Below is a small trained network, with its code and all its weights. Each question gives an input and a class and asks what happens when units are switched off, that is, made to give their printed mean instead of their output.

import numpy as np


def w(rows, s, z=0):
    codes = np.array(rows[::2]) - 128.0
    scale = np.full(codes.shape[1], s)
    scale[-1] = z or s
    return codes * scale


def norm(h):
    return h / np.sqrt((h * h).mean(-1, keepdims=True) + 1e-5)


def f(y):
    return y / 2 * (1 + np.tanh(0.7978845608 * (y + 0.044715 * y**3)))


def log_softmax(a):
    a = a - a.max(-1, keepdims=True)
    return a - np.log(np.exp(a).sum(-1, keepdims=True))


def net(x, mask):
    res = np.array(x, float).reshape(1, 3) / 4 @ E
    u = 0
    for l in range(2):
        y = f(norm(res) @ A[l][:, :-1].T + A[l][:, -1])
        res = res + np.where(mask[u : u + 8], y, B[l][:, -1]) @ B[l][:, :-1]
        u += 8
    return log_softmax(norm(res)[-1] @ U[:, :-1].T + U[:, -1])


A, B = {}, {}
E = w([
[85,41,178,60],'x0',
[153,140,240,186],'x1',
[149,254,135,116],'x2',
],0.0054)
A[0] = w([
[124,26,15,142,198],'0.n1',
[8,169,160,133,95],'0.n2',
[192,212,70,185,89],'0.n3',
[171,124,153,113,82],'0.n4',
[98,101,246,182,148],'0.n5',
[26,68,121,40,63],'0.n6',
[43,31,115,1,2],'0.n7',
[146,64,209,169,92],'0.n8',
],0.0063,0.0041)
B[0] = w([
[111,59,124,206,255],'0.n1',
[130,123,171,151,118],'0.n2',
[99,187,98,108,204],'0.n3',
[131,142,136,123,110],'0.n4',
[190,114,130,118,197],'0.n5',
[72,135,134,65,187],'0.n6',
[64,203,134,1,206],'0.n7',
[159,106,128,112,161],'0.n8',
],0.0097,0.0042)
A[1] = w([
[87,120,112,142,66],'1.n1',
[109,170,117,197,216],'1.n2',
[118,227,143,140,76],'1.n3',
[137,108,94,141,2],'1.n4',
[200,94,195,126,125],'1.n5',
[146,84,77,110,98],'1.n6',
[46,92,104,4,74],'1.n7',
[102,170,59,99,44],'1.n8',
],0.012,0.0041)
B[1] = w([
[99,121,102,114,129],'1.n1',
[138,87,106,40,202],'1.n2',
[165,129,50,83,196],'1.n3',
[133,100,123,156,114],'1.n4',
[109,186,155,145,181],'1.n5',
[96,60,127,194,139],'1.n6',
[1,170,179,105,254],'1.n7',
[167,108,194,157,174],'1.n8',
],0.0099,0.0073)
U = w([
[164,78,161,188,93],'0',
[206,184,41,71,252],'1',
[104,56,16,151,4],'2',
[3,141,150,101,211],'3',
[189,225,222,151,27],'4',
],0.019,0.0029)

Each question gives the input, the list of numbers given to net, and the class t.
The units are the neurons (one row each of A and B). Each row of codes is followed by its name. A weight is (code - 128) times the scale printed after its matrix; where a second scale follows, it is the last column's (A, B and U).
mask holds one flag per neuron, layer by layer. A switched-off neuron (its flag False) gives its mean, the last column of its row in B, instead of its output. The means were averaged over made-up inputs and are rounded, as every weight is.
A unit's drop is (log p(t) with every unit on - log p(t) with that unit switched off) / (log p(t) with every unit on - log p(t) with every unit switched off).
The circuit of an input: a set's keep is (log p(t) with only the set's units on - log p(t) with every unit switched off) / (log p(t) with every unit on - log p(t) with every unit switched off). Starting from the 12 units with the biggest drops (on a tie, the unit counted first), units are removed one at a time, each time the one whose removal leaves the highest keep (on an exact tie, the one counted first), for as long as the keep stays at least 0.8.
units of the circuit, in order: the units of the circuit, biggest drop first
top k neurons: the k neurons with the biggest drops, biggest first
top k neurons in layer l: the k neurons of layer l with the biggest drops, biggest first
drop of u: that unit's drop, to one decimal
input [-6,3,-5], class 0: top 2 neurons => [1.n7, 0.n7]
input [-2,-5,-3], class 2: units of the circuit, in order => [0.n1, 1.n7]
input [1,2,-8], class 0: top 2 neurons => [0.n1, 1.n7]
input [3,5,-6], class 0: units of the circuit, in order => [1.n7, 0.n5]
input [0,7,-7], class 0: units of the circuit, in order => [1.n7]
input [2,6,8], class 1: top 4 neurons => [1.n3, 1.n7, 0.n1, 1.n8]
input [-3,0,-2], class 2: top 2 neurons => [1.n7, 0.n1]
input [5,1,7], class 4: top 3 neurons in layer 0 => [0.n3, 0.n2, 0.n7]
input [-7,-4,-2], class 2: top 2 neurons => [0.n1, 0.n7]
input [3,8,-2], class 4: top 2 neurons => [1.n5, 0.n1]
input [-4,7,1], class 1: top 2 neurons in layer 1 => [1.n3, 1.n7]
input [1,3,-3], class 0: top 2 neurons in layer 1 => [1.n7, 1.n6]
input [0,2,-6], class 0: drop of 1.n7 => 0.2
input [-5,0,-4], class 2: top neuron => [1.n7]
input [-4,5,-5], class 4: drop of 1.n5 => 0.3
input [-2,-8,4], class 2: drop of 1.n7 => 0.5
input [-8,-3,-4], class 2: top 2 neurons => [0.n1, 1.n7]
